In the rows, 128 means zero.
Each row is followed by its class. Each block has new classes.
[ 80 228 123  63 163 138 144 168 152 150 108 115 192 124 150 154 142]  (96)
[116 149 121 108 130 135 125 147 135  97 132 123 139 133 139 144 137]  (77)
[106 181 107  71 163 141 158 164 124  92 119 103 183 143 133 144 135]  (77)
[113 143 127 117 121 129 133 136 139 124 135 133 127 131 145 128 137]  (95)
[122 251 140  58 162 135 141 174 146 149 111 111 159 124 139 152 136]  (96)
[129 124 112 130 137 116 141 127 125  96 145 111 181 140 140 133 135]  (88)
[ 50 107 123 123 114 136 146 134 139 168 128 141 185 144 145 148 152]  (95)
[142 175 101  99 171 131 146 157 113  69 102 102 193 141 122 135 134]  (76)
[135 172 113  83 148 130 134 157 135 108 132 117 157 129 144 152 136]  (86)
[117 147 107 110 167 135 140 124 113  72 107 104 176 124 118 126 134]  (76)
[ 68 252 121  31 201 148 153 184 131 131  86  91 249 132 142 160 152]  (95)
[ 97 206 123  66 154 146 142 165 134 133 114 112 180 127 133 156 128]  (86)
[135 178 134 101 134 133 141 157 139 125 130 102 129 137 143 140 134]  (96)
[156 143 137 140 156 125 120 103 110 129 100 118 188 111 109 112 110]  (82)
[110 252 130  49 184 143 150 187 135 122 101  94 197 127 152 151 140]  (96)
[ 96 170 116  94 143 135 165 158 135 117 140 125 171 141 149 155 150]  (86)
[109 167 116  87 147 136 151 158 132 100 131 117 172 139 140 143 143]  (77)
[113 148 113 127 159 131 136 130 112  94 104 107 175 128 127 131 123]  (76)
[109 171 137  91 141 135 145 143 140 134 124 147 175 130 132 139 133]  (96)
[148 168 111 108 165 136 134 147 115  94 110 103 147 136 121 131 115]  (76)
[136 133 144 129 106 121 127 142 140 142 143 136 108 126 140 146 142]  (96)
[121 163 152 103 128 129 130 146 124 139 132 128 130 129 141 148 134]  (96)
[ 72 195 130  82 158 130 143 126 139 170 107 122 199 125 145 156 148]  (96)
[128 183 125  88 139 131 127 158 135 121 127 111 145 127 141 140 133]  (96)
[138 102 108 148 134 120 124 122 121  79 113 125 119 137 123 113 120]  (76)
[124 216 125  75 160 143 139 166 141 132 110  96 154 121 138 139 142]  (96)
[113 153 130 114 161 131 127 128 123 134 101 117 166 129 117 128 136]  (82)
[125 151 113 111 168 134 137 130 108  89 113 105 168 134 125 126 120]  (76)
[ 99 175 123  71 140 120 129 172 134 134 127 128 164 131 138 139 129]  (96)
[ 63 207 132  60 168 135 160 172 147 132 119 123 201 141 157 162 156]  (86)
[154 176 110 120 165 133 130 145 117  83 110 105 149 129 117 124 121]  (76)
[136 131 112 134 150 126 128 119 116  87 124 118 153 126 119 132 114]  (76)

Each row is followed by its class. Each block has new classes.
[149 131 118 123 100 159 168  41 116 153 108 125 144 131 105 115 127]  hd
[138  93 107 182 124 131 161 119 158  99 103 104 177 101  68 129 154]  hd
[140 156 102 152 115 110 151 134 160  54 119  94 181 125 143 132 129]  hd
[139 111  96 128 145 115 147 146 189  78 124 112 211 109 102 136 138]  hd
[118 140 127 138  76 122 123 109 209  73 124 110 148 116 109 126 111]  hd
[131 131  82 128 117 157 168  81 111 155 104 123 145 140  89 116 122]  hd
[123 137  97 155  90 152 173  77 124  98 111 118 146 134 100 118 125]  hd
[133 126 118 130 164 146 153 128 155 146 114 125 150 129 128 112 117]  hd
[109 121 115 160  38 115 183 109 144  65 110  95 167 157 115 133 146]  fz
[135 125 100 140  91 136 170 107 174  55 111  92 191 121 111 136 121]  hd
[142 128 105 130  64 142 155  68 108 119 127 118 132 143 114 126 118]  hd
[108 124 108 151  59 155 173 115 170  64 118 111 188 162 118 198 124]  fz
[123 132 147  87  85 122 106 121  75 151 103 158  98 116 126 140 114]  fz
[155 115 111 140 240 141 110 150 185 134 111 119 154 127 146 115 107]  fz
[145 103 115 134 181 157 130 120 141 194 118 133 145 119 141 116 129]  hd
[113 138 118 103  66 137 137  92 135 100 117 132 141 109 116 133 107]  hd
[153 112 125 108 180 150 133 107 133 166  98 137 144 107 128 109 122]  fz
[130 107  97 109  94 159 156  60 161 137 112 135 151 102  78 109 115]  fz
[150 137 111  98 145 136 122 116 142 160 125 159 135  99 100 117 111]  fz
[137 106 102 155 161 102 147 170 216  92 124 134 162 131 115 145 153]  hd
[125 154 137 101  45 124 129  96  81 126 130 136 111 111 119 132 139]  fz
[115 131 104 171 119 136 177 119 181  53 121  99 186 145 127 133 138]  fz
[141 123  93  97 193 137 137 122 154 170 111 151 122 121 109 103 121]  fz
[141 127  78 179 195 144 140 171 199 115 127 115 161 150 141 137 122]  fz
[133 131 108 143  26 117 162  93 121  83 130 107  90 138 117 136 136]  fz
[139 130 112 140 123 129 137 114  49 102 121 116 167 142 129 134 130]  hd
[132 121  85 137 189 135 129 119 175 148 136 147 142 120 135 114  89]  fz
[125 114 108 110  34 157 176  62 120  91  99 130 162 134  82 127 121]  fz
[127 133  90 166 180 124 161 158 202  79 136 109 181 148 105 140 108]  fz
[123 165 114 127  81 118 127 115 113  92 145  79 110 129 118 141 148]  hd
[123 144  93 162 120 133 170 139 190  82 119  96 187 152 129 142 149]  fz
[141 111 108 152 109 116 153 138 157 137 115 141 146 158 114 129 115]  hd
[101 107  89 197 153 132 147 129 159 118 113 119 108 158 129 116 146]  hd
[144 101 109 110 201 135 135 125 167 152 163 127 132 129 124 102 115]  fz
[141 141 146 156 236 132 118 163 192 112 128 116 149 146 151 131 121]  fz
[153 113 118 130 148 148 152  86 133 169 126 116 137 128 124 113 117]  hd
[156  70  74 146 168 162 198  87 189 135  74 117 204 136  85 131 123]  hd
[132 122 142 102 160 134 110 132 108 187 131 124  99 126 141 122 120]  hd
[141 111  95 115 126 163 145  90 110 168 116 139 110  99  89 108 122]  fz
[109 136 160 124  26 134 133 101 102  81 127 122 123 133 111 133 156]  fz
[162 123 120 139 136 146 131  95 132 181 103 146 117 117 113 108 123]  hd
[133  97 109 146 111 141 154 132 180 100 102 120 169 112 102 122 153]  hd
[134 125 102 147 101 128 156 125 177  62 135 114 168 135 114 144 133]  hd

Each row is followed by its class. Each block has new classes.
[143 157 150 163 103 114  84 114 148 149 139 150 125 108 146 153 136]  gg
[111 101  93 126 162 118 156 135 109 152 137 115 112 156  97 145 136]  zg
[127 109 140  97 110  46 100 152 159 178 125 106 104 160 136 198  94]  zg
[ 80 104 105 114 159 146 133 134 123 155 129 115 125 172 105 168 118]  zg
[134 130 116 133 106 124 113 164 125 138 133 119 102 202 164 147 138]  zg
[124 154  72 113 128 164 135 120 120 158 129 160 128 116 106 134 142]  gg
[109 154  93 129 114 128 185 103 177 112 155 172 127 177 122 102 122]  gg
[162  98 116 153 127 102 146 129 123 121 121 147 119 112 132 146 142]  zg
[143 101 102 126  85 119 121 126 129 182 126 151 100 192 116 132  84]  zg
[141  99 121 115 145 101 106 138 129 123 124 121 123 183 138 113  87]  zg
[136 127 109 149  86 127  89 132 127 143 130 138 122 197 155 181 144]  zg
[130 164 126 110  73 139 105 111 141 139 129 136 136 116 127 126 127]  gg
[147 167 123 104  90 112 155 115 135 152 139 210 139  82 129  88 106]  gg
[140 128  90 114  91 155 216 122 112 100 144 167 114 117  97  43 135]  gg
[115 157 123 121 100 121 167 106 141 153 118 169 164  84 118 134 136]  gg
[129 161 101  87 117 161 187 109 118 147 151 166 144 123  91  91 157]  gg
[127 138 123 119 181 129  96 127 143 120 147 124 111 188 146 134 113]  zg
[157 129 105 109 113  82 154 142 108 149 131 154 117 135 103 105 150]  gg
[ 84 132 122 147 130 182 111 101 139 120 128 110 140 105 145 181 134]  zg
[165 127 132 135 154  86  87 144 117 126 140 136 113 163 161 148 126]  gg
[152 164 131 131  58 132 140 106 143 131 132 153 140  53 133  99 182]  gg
[137 172 119 104  49 123 167  98 146 117 138 151 145 129 150  67 146]  gg
[129 131 102 149  90 140 121 111 141 229 141 164 129 158 153 133 105]  zg
[158 117  96 130 117 138 153  74 107 172 130 195 111 142  92 155 186]  gg
[125 151 128 111 147 148 132 132 119 146 150 169 122 141 109  94 120]  gg
[103 115 129 105  95 119 118 127 129 141 117 156 110 194 104 124  75]  zg
[ 74 155 130 127 126 135 108 124 111 167 130 131 150 124 112 192 136]  zg
[129 123 127 131  97 121  85 112 149 156 126 139 126 157 138 159 106]  zg
[ 99 135 129 112 100 107 113 116 156 172 124 120 152 154 137 208 105]  zg
[130 108 136 135 158 131 130 108 147 146 124 128 130 165 102 165 148]  zg
[119 139  97 164 121 160 140 103 103 165 135 169 129 148 139 173 159]  zg
[138 140 162 128 147  86 135 131 139 101 140 125 122  97 149 103  92]  gg
[110 119 120 146  93 145 106 117 137 146 107 108 139 139 151 153 107]  zg
[ 89 143 133  97 201 150 122 133 129 157 155 144 152 152 123 153  65]  zg
[142 146 143 115 113  99 143 125 123 141 129 141 123 101 116 105 157]  gg
[132 103 117 117 114  96 100  84 137 117 125  91 102 211 154 155  91]  zg
[ 93 113 124  98 142 159  96 125 124 131 121  80 126 201 111 158 107]  zg
[118 139 111 110 131 121 110 139 126 138 140 157 123 157 124 106 111]  zg
[125 146 100 130  97 162 116  79 101 138 119 157 132 187  98 160 123]  zg
[127 115 113 124 117 129 118 122 116 145 124 122 116 190 109 156 108]  zg

Each row is followed by its class. Each block has new classes.
[144 108 135 133 109 157  77 110  96 141 138 116 105 142 137  78 119]  B
[140 108 135 138 111 147  76 110  99 140 123 118 106 140 140  76 133]  B
[135 123 125 129 125 141 131 116 111 122 129 119 121 136 134 119 127]  Z
[139 109 127 144 120 123 133 116 102 118 130 136 136 147 116 130 133]  N
[132 124 131 117 136 144 114 101 116 121 137 124 104 127 152 118 129]  Z
[124 130 129 106 139 144 114 106 137 137 111 113 102 112 149 124 123]  V
[140 108 135 133 112 151  78 107  97 133 126 116 114 142 142  76 123]  B
[130 123 132 150 114 107 138 134 125 126 130 145 138 153 121 146 131]  N
[138 120 122 149 130 127 130 105  84 116 131 127 108 144 151 141 158]  N
[137 143 122 123 135 149 130 128 123 135 132 104 101 130 164 121 135]  L
[132 132 117 107 140 140 141 109 132 121 131 115 114 115 136 125 130]  G
[108 124 132 114 156 132 102 128 130 137 134 113  82 142 177 171 115]  L
[126 118 121 149 122 107 129 117 116 117 132 144 133 141 127 152 137]  N
[138 106 131 122 111 167  79 130 100 142 118 117 131 136 109  98 108]  B
